Here is a tiny trained network, its code and every weight. The questions are about switching its units off for an input and a class, where a switched-off unit gives its printed mean instead of its output.

import numpy as np


def w(rows, s, z=0):
    codes = np.array(rows[::2]) - 128.0
    scale = np.full(codes.shape[1], s)
    scale[-1] = z or s
    return codes * scale


def f(y):
    return np.maximum(y, 0)


def log_softmax(a):
    a = a - a.max(-1, keepdims=True)
    return a - np.log(np.exp(a).sum(-1, keepdims=True))


def net(x, mask):
    res = np.array(x, float).reshape(1, 8) / 4 @ E
    y = f(res @ A[0][:, :-1].T + A[0][:, -1])
    res = res + np.where(mask, y, B[0][:, -1]) @ B[0][:, :-1]
    return log_softmax(res[-1] @ U[:, :-1].T + U[:, -1])


A, B = {}, {}
E = w([
[187,126,149,139,2],'x0',
[63,97,219,132,116],'x1',
[141,200,139,140,176],'x2',
[171,125,222,172,136],'x3',
[43,56,65,82,71],'x4',
[10,151,148,179,71],'x5',
[116,67,82,210,182],'x6',
[136,85,123,185,112],'x7',
],0.009)
A[0] = w([
[99,70,77,219,179,125],'N0',
[128,101,103,84,92,108],'N1',
[169,216,157,83,175,62],'N2',
[116,133,43,36,133,232],'N3',
[42,164,89,61,67,254],'N4',
[153,177,153,78,198,121],'N5',
[130,89,91,100,105,140],'N6',
[203,141,129,137,31,208],'N7',
[75,97,33,184,217,202],'N8',
[130,209,154,56,168,164],'N9',
[131,81,117,34,110,192],'N10',
[161,121,190,55,180,109],'N11',
[179,122,32,177,121,82],'N12',
[119,232,118,84,41,100],'N13',
[115,35,81,74,112,192],'N14',
[204,75,158,152,122,189],'N15',
[7,106,240,149,166,108],'N16',
[172,88,152,196,174,87],'N17',
],0.011,0.0053)
B[0] = w([
[71,101,173,85,131,202],'N0',
[151,108,116,134,142,165],'N1',
[169,141,163,165,129,184],'N2',
[152,115,62,136,165,235],'N3',
[171,121,85,106,67,253],'N4',
[140,137,142,251,118,187],'N5',
[129,89,127,158,133,171],'N6',
[99,80,110,97,111,208],'N7',
[42,133,126,149,176,247],'N8',
[172,147,127,164,109,195],'N9',
[139,99,101,182,126,195],'N10',
[128,102,139,173,84,170],'N11',
[84,123,153,150,120,176],'N12',
[138,125,122,81,118,198],'N13',
[118,71,107,194,150,213],'N14',
[89,72,117,93,104,180],'N15',
[80,135,162,158,81,223],'N16',
[145,107,132,75,113,170],'N17',
],0.012,0.014)
U = w([
[155,107,172,194,69,154],'0',
[206,131,158,65,80,6],'1',
[43,186,49,146,118,119],'2',
[108,54,25,137,145,253],'3',
[121,185,109,155,238,19],'4',
[133,112,105,2,61,146],'5',
[35,104,193,148,133,66],'6',
[231,194,131,165,136,150],'7',
],0.0099,0.0038)

Each question gives the input, the list of numbers given to net, and the class t.
The units are the neurons (one row each of A and B). Each row of codes is followed by its name. A weight is (code - 128) times the scale printed after its matrix; where a second scale follows, it is the last column's (A, B and U).
mask holds one flag per neuron, in row order. A switched-off neuron (its flag False) gives its mean, the last column of its row in B, instead of its output. The means were averaged over made-up inputs and are rounded, as every weight is.
A unit's drop is (log p(t) with every unit on - log p(t) with that unit switched off) / (log p(t) with every unit on - log p(t) with every unit switched off).
The circuit of an input: a set's keep is (log p(t) with only the set's units on - log p(t) with every unit switched off) / (log p(t) with every unit on - log p(t) with every unit switched off). Starting from the 12 units with the biggest drops (on a tie, the unit counted first), units are removed one at a time, each time the one whose removal leaves the highest keep (on an exact tie, the one counted first), for as long as the keep stays at least 0.8.
units of the circuit, in order: the units of the circuit, biggest drop first
unit that matters most: the unit with the biggest drop
k most important neurons: the k neurons with the biggest drops, biggest first
drop when u is switched off: that unit's drop, to one decimal
input [4,2,0,-1,-2,5,4,0], class 6: units of the circuit, in order => N3, N4
input [-5,6,5,-3,5,7,-1,-3], class 2: unit that matters most => N4
input [6,6,-8,-8,-6,1,-1,4], class 5: units of the circuit, in order => N8, N5, N7
input [-2,6,8,-1,8,-1,-4,-4], class 0: units of the circuit, in order => N8, N9
input [4,-5,5,-2,-6,6,5,-3], class 4: units of the circuit, in order => N4, N16, N15
input [8,4,5,0,-1,-1,-4,-1], class 5: units of the circuit, in order => N7, N13
input [3,-3,1,-4,-3,-6,-8,4], class 7: units of the circuit, in order => N2, N16
input [2,-7,3,7,8,4,8,-4], class 6: units of the circuit, in order => N0, N3, N8
input [-6,-6,1,-6,0,0,4,-8], class 4: 3 most important neurons => N8, N7, N15
input [-6,-8,7,2,3,-5,1,-4], class 4: 2 most important neurons => N8, N4
input [3,7,3,-3,4,4,0,7], class 0: 3 most important neurons => N8, N4, N16
input [0,2,7,5,7,-2,-6,4], class 5: 4 most important neurons => N5, N14, N8, N2
input [8,1,5,0,-1,2,-1,-7], class 5: 2 most important neurons => N7, N13
input [2,5,3,-6,5,6,-8,-4], class 5: units of the circuit, in order => N4
input [-2,7,5,2,0,5,-5,0], class 0: 2 most important neurons => N8, N0
input [-6,-8,-2,6,-6,5,-5,8], class 7: 2 most important neurons => N16, N8
input [8,6,-3,3,8,-4,-8,-3], class 3: 2 most important neurons => N10, N14
input [-3,-4,-4,5,-3,-1,-3,-1], class 0: 4 most important neurons => N3, N11, N15, N5
input [0,-6,0,0,-5,-1,4,-8], class 0: 2 most important neurons => N5, N12
input [-6,0,-3,-7,-3,6,7,1], class 6: units of the circuit, in order => N0
input [-6,-6,-4,-3,-6,-4,0,0], class 4: 2 most important neurons => N4, N8
input [6,0,2,2,1,-5,-5,-5], class 1: drop when N8 is switched off => 0.7
input [4,5,8,-2,-7,4,5,6], class 6: drop when N4 is switched off => 0.2
input [-1,2,8,4,1,7,1,-7], class 0: drop when N8 is switched off => 0.4
